Below are the code and all the weights of a small trained network. Each question names an input and a class and asks about switching units off, where a switched-off unit gives its printed mean instead of its output.

import numpy as np


def w(rows, s, z=0):
    codes = np.array(rows[::2]) - 128.0
    scale = np.full(codes.shape[1], s)
    scale[-1] = z or s
    return codes * scale


def f(y):
    return np.maximum(y, 0)


def log_softmax(a):
    a = a - a.max(-1, keepdims=True)
    return a - np.log(np.exp(a).sum(-1, keepdims=True))


def net(x, mask):
    res = np.array(x, float).reshape(1, 4) / 4 @ E
    y = f(res @ A[0][:, :-1].T + A[0][:, -1])
    res = res + np.where(mask, y, B[0][:, -1]) @ B[0][:, :-1]
    return log_softmax(res[-1] @ U[:, :-1].T + U[:, -1])


A, B = {}, {}
E = w([
[137,131,223,137,148,24,114,196,201,147,181],'x0',
[107,8,212,109,117,236,131,69,95,97,77],'x1',
[138,231,152,131,126,197,142,77,195,125,59],'x2',
[181,31,45,142,111,203,143,174,253,151,151],'x3',
],0.0042)
A[0] = w([
[120,76,145,121,131,208,126,92,33,118,103,110],'neuron 1',
[131,20,158,115,120,96,125,147,200,127,142,111],'neuron 2',
[125,79,149,124,120,207,132,90,31,124,108,120],'neuron 3',
[136,59,68,130,137,208,129,128,167,135,117,72],'neuron 4',
[125,251,128,127,127,147,132,112,180,123,111,152],'neuron 5',
[127,160,69,126,124,235,129,112,212,127,108,209],'neuron 6',
[121,182,243,128,125,99,132,106,99,133,107,73],'neuron 7',
[133,147,9,128,136,51,130,151,91,123,152,71],'neuron 8',
[137,19,121,131,122,140,126,150,175,126,140,181],'neuron 9',
[127,157,149,125,130,104,133,118,111,132,112,63],'neuron 10',
[135,138,112,129,130,158,135,125,142,131,125,168],'neuron 11',
[127,96,166,128,126,76,122,150,139,127,155,137],'neuron 12',
[135,205,132,126,129,43,126,144,82,129,141,255],'neuron 13',
],0.014,0.0018)
B[0] = w([
[72,77,114,128,116,189,123,86,45,128,104,254],'neuron 1',
[140,83,111,144,191,126,143,191,152,177,133,223],'neuron 2',
[71,80,109,129,117,186,129,90,46,126,102,253],'neuron 3',
[115,110,153,102,77,144,122,102,210,79,156,225],'neuron 4',
[216,191,125,125,175,121,110,122,77,120,98,239],'neuron 5',
[252,163,100,125,79,161,131,93,136,118,112,248],'neuron 6',
[112,154,116,113,184,143,108,119,148,34,155,230],'neuron 7',
[103,115,144,137,53,83,140,131,97,211,112,213],'neuron 8',
[117,64,136,145,141,158,151,179,195,140,147,229],'neuron 9',
[110,138,141,139,131,120,114,142,156,99,133,163],'neuron 10',
[155,137,139,127,113,142,125,116,131,121,118,162],'neuron 11',
[133,129,144,143,185,118,128,157,92,143,118,191],'neuron 12',
[43,182,154,114,101,34,119,109,154,117,153,251],'neuron 13',
],0.022,0.0073)
U = w([
[119,65,136,177,253,133,166,234,152,181,162,179],'0',
[255,208,87,118,142,137,115,93,97,116,63,180],'1',
[174,79,106,112,64,178,169,124,233,104,162,2],'2',
[72,187,168,86,202,92,87,106,136,17,172,71],'3',
[70,168,155,133,52,43,136,138,93,218,133,139],'4',
[66,58,76,119,106,200,136,61,16,114,71,195],'5',
],0.0051,0.00061)

Each question gives the input, the list of numbers given to net, and the class t.
The units are the neurons (one row each of A and B). Each row of codes is followed by its name. A weight is (code - 128) times the scale printed after its matrix; where a second scale follows, it is the last column's (A, B and U).
mask holds one flag per neuron, in row order. A switched-off neuron (its flag False) gives its mean, the last column of its row in B, instead of its output. The means were averaged over made-up inputs and are rounded, as every weight is.
A unit's drop is (log p(t) with every unit on - log p(t) with that unit switched off) / (log p(t) with every unit on - log p(t) with every unit switched off).
The circuit of an input: a set's keep is (log p(t) with only the set's units on - log p(t) with every unit switched off) / (log p(t) with every unit on - log p(t) with every unit switched off). Starting from the 12 units with the biggest drops (on a tie, the unit counted first), units are removed one at a time, each time the one whose removal leaves the highest keep (on an exact tie, the one counted first), for as long as the keep stays at least 0.8.
circuit, biggest first: the units of the circuit, biggest drop first
most important unit: the unit with the biggest drop
k most important neurons: the k neurons with the biggest drops, biggest first
drop when u is switched off: that unit's drop, to one decimal
input [6,-2,-8,-6], class 4: most important unit => neuron 8
input [8,0,5,2], class 0: 2 most important neurons => (neuron 2; neuron 6)
input [-7,6,0,8], class 2: 3 most important neurons => (neuron 4; neuron 6; neuron 9)
input [7,-5,0,1], class 4: circuit, biggest first => (neuron 13; neuron 8)
input [0,-7,6,-6], class 3: 2 most important neurons => (neuron 13; neuron 7)
input [4,-8,3,0], class 4: 2 most important neurons => (neuron 8; neuron 13)
input [-5,-1,2,4], class 2: 2 most important neurons => (neuron 4; neuron 5)
input [3,4,7,-2], class 1: 2 most important neurons => (neuron 13; neuron 5)
input [0,-1,8,-5], class 3: 2 most important neurons => (neuron 7; neuron 13)
input [0,8,-5,6], class 2: 4 most important neurons => (neuron 4; neuron 9; neuron 2; neuron 5)
input [4,7,0,2], class 0: 2 most important neurons => (neuron 2; neuron 9)
input [-7,-5,1,4], class 1: 2 most important neurons => (neuron 6; neuron 9)
input [2,-6,3,-6], class 3: 2 most important neurons => (neuron 7; neuron 13)
input [-1,-6,1,8], class 2: circuit, biggest first => (neuron 4)
input [3,5,7,5], class 2: 2 most important neurons => (neuron 4; neuron 9)
input [6,7,3,8], class 2: 2 most important neurons => (neuron 4; neuron 6)
input [1,-8,3,2], class 4: 3 most important neurons => (neuron 8; neuron 13; neuron 7)
input [7,-7,-8,7], class 0: drop when neuron 2 is switched off => 0.4
input [8,6,1,7], class 0: drop when neuron 2 is switched off => 0.9
input [0,1,4,4], class 2: drop when neuron 5 is switched off => 0.1
input [4,-5,-4,2], class 4: circuit, biggest first => (neuron 8)
input [6,2,-7,-3], class 0: drop when neuron 2 is switched off => 0.2
